Below are the code and all the weights of a small trained network. Each question names an input and a class and asks about switching units off, where a switched-off unit gives its printed mean instead of its output.

import numpy as np


def w(rows, s, z=0):
    codes = np.array(rows[::2]) - 128.0
    scale = np.full(codes.shape[1], s)
    scale[-1] = z or s
    return codes * scale


def norm(h):
    return h / np.sqrt((h * h).mean(-1, keepdims=True) + 1e-5)


def f(y):
    return y / 2 * (1 + np.tanh(0.7978845608 * (y + 0.044715 * y**3)))


def log_softmax(a):
    a = a - a.max(-1, keepdims=True)
    return a - np.log(np.exp(a).sum(-1, keepdims=True))


def net(x, mask):
    res = np.array(x, float).reshape(1, 5) / 4 @ E
    u = 0
    for l in range(2):
        y = f(norm(res) @ A[l][:, :-1].T + A[l][:, -1])
        res = res + np.where(mask[u : u + 10], y, B[l][:, -1]) @ B[l][:, :-1]
        u += 10
    return log_softmax(norm(res)[-1] @ U[:, :-1].T + U[:, -1])


A, B = {}, {}
E = w([
[2,243,120,168,86,15,96,44,212,98],'x0',
[193,85,179,55,58,202,140,153,134,107],'x1',
[97,112,39,139,162,129,124,135,95,146],'x2',
[108,53,36,205,188,173,152,175,201,67],'x3',
[164,150,162,122,98,183,137,155,164,89],'x4',
],0.0079)
A[0] = w([
[129,132,125,108,121,110,150,152,114,132,106],'L0N1',
[118,133,177,143,37,139,170,129,255,23,2],'L0N2',
[147,61,42,208,217,139,149,161,156,116,24],'L0N3',
[120,220,213,74,148,70,82,124,82,180,13],'L0N4',
[132,151,180,128,124,144,125,152,212,75,40],'L0N5',
[139,123,119,157,95,118,148,131,128,134,125],'L0N6',
[88,213,173,117,113,73,133,122,61,152,74],'L0N7',
[11,178,70,166,135,57,114,61,182,138,37],'L0N8',
[182,91,128,118,106,207,161,112,109,158,55],'L0N9',
[167,199,149,183,65,159,156,94,245,58,44],'L0N10',
],0.0066,0.0059)
B[0] = w([
[143,148,90,99,128,128,137,120,150,114,122],'L0N1',
[123,139,210,129,160,216,45,76,193,68,181],'L0N2',
[159,99,93,205,168,153,156,38,183,191,204],'L0N3',
[210,148,116,200,97,146,152,81,152,192,188],'L0N4',
[128,138,154,121,162,132,112,80,156,110,140],'L0N5',
[127,121,160,137,148,117,133,125,109,127,127],'L0N6',
[163,156,123,168,109,90,161,132,137,170,189],'L0N7',
[69,146,127,75,135,61,83,255,77,102,254],'L0N8',
[107,110,91,77,138,53,86,174,106,115,173],'L0N9',
[132,140,169,88,144,162,52,139,208,91,183],'L0N10',
],0.0079,0.0062)
A[1] = w([
[78,111,75,135,167,153,146,143,60,130,6],'L1N1',
[177,65,124,57,123,153,123,221,58,91,38],'L1N2',
[28,186,104,127,143,27,133,166,116,77,46],'L1N3',
[82,85,29,213,227,176,177,136,110,123,15],'L1N4',
[25,151,106,140,118,22,121,198,109,83,8],'L1N5',
[72,168,132,168,165,100,169,77,172,88,88],'L1N6',
[169,96,119,60,97,158,156,170,86,157,70],'L1N7',
[141,184,135,133,35,90,190,1,74,181,3],'L1N8',
[147,199,169,65,84,97,141,112,94,88,71],'L1N9',
[46,165,100,159,120,34,126,169,131,83,66],'L1N10',
],0.0072,0.0034)
B[1] = w([
[162,110,174,146,119,138,105,133,187,95,149],'L1N1',
[1,110,121,88,103,156,180,59,78,114,240],'L1N2',
[57,110,69,88,134,152,93,205,89,218,254],'L1N3',
[214,82,74,201,210,58,140,117,179,104,249],'L1N4',
[76,150,35,49,124,175,60,195,120,190,245],'L1N5',
[123,108,119,57,75,178,93,128,59,129,175],'L1N6',
[82,154,123,113,110,94,165,105,91,76,214],'L1N7',
[205,159,153,201,94,33,152,126,96,172,205],'L1N8',
[163,75,73,184,183,156,147,138,179,164,184],'L1N9',
[61,130,100,47,123,197,123,233,81,216,239],'L1N10',
],0.008,0.0051)
U = w([
[250,194,182,170,56,40,171,81,91,190,49],'0',
[123,164,237,114,111,197,62,91,235,9,117],'1',
[214,35,71,213,206,134,184,94,155,89,230],'2',
[97,68,157,22,75,172,224,88,31,64,9],'3',
[56,165,74,107,126,106,61,226,128,202,218],'4',
],0.012,0.0013)

Each question gives the input, the list of numbers given to net, and the class t.
The units are the neurons (one row each of A and B). Each row of codes is followed by its name. A weight is (code - 128) times the scale printed after its matrix; where a second scale follows, it is the last column's (A, B and U).
mask holds one flag per neuron, layer by layer. A switched-off neuron (its flag False) gives its mean, the last column of its row in B, instead of its output. The means were averaged over made-up inputs and are rounded, as every weight is.
A unit's drop is (log p(t) with every unit on - log p(t) with that unit switched off) / (log p(t) with every unit on - log p(t) with every unit switched off).
The circuit of an input: a set's keep is (log p(t) with only the set's units on - log p(t) with every unit switched off) / (log p(t) with every unit on - log p(t) with every unit switched off). Starting from the 12 units with the biggest drops (on a tie, the unit counted first), units are removed one at a time, each time the one whose removal leaves the highest keep (on an exact tie, the one counted first), for as long as the keep stays at least 0.8.
circuit, biggest first: the units of the circuit, biggest drop first
k most important neurons: the k neurons with the biggest drops, biggest first
top k neurons in layer l: the k neurons of layer l with the biggest drops, biggest first
drop when u is switched off: that unit's drop, to one decimal
input [0,-7,7,-8,0], class 0: circuit, biggest first -> (L0N4; L1N8)
input [2,2,5,-5,-7], class 0: circuit, biggest first -> (L0N4; L1N8)
input [-7,3,-1,3,-5], class 3: circuit, biggest first -> (L1N2)
input [1,-6,-6,4,3], class 1: circuit, biggest first -> (L0N10; L0N2)
input [-3,6,-4,-8,2], class 0: circuit, biggest first -> (L0N8; L1N8; L0N10)
input [0,6,6,-6,6], class 3: circuit, biggest first -> (L1N2; L1N7)
input [-2,4,-6,-3,5], class 1: circuit, biggest first -> (L1N10; L1N3)
input [7,7,1,-4,1], class 1: top 3 neurons in layer 0 -> (L0N2; L0N10; L0N3)
input [-4,1,-6,4,5], class 1: 4 most important neurons -> (L0N8; L0N2; L1N10; L1N3)
input [-6,7,-3,7,-2], class 3: top 3 neurons in layer 1 -> (L1N2; L1N7; L1N9)
input [2,8,-2,-3,-1], class 1: 2 most important neurons -> (L0N2; L0N3)
input [-2,5,3,2,8], class 3: drop when L1N2 is switched off -> 0.2
input [1,-2,0,8,-3], class 2: drop when L0N3 is switched off -> 1.5
input [-1,-4,-1,4,6], class 2: drop when L0N1 is switched off -> 0.0
input [7,6,2,-6,6], class 1: circuit, biggest first -> (L0N2)
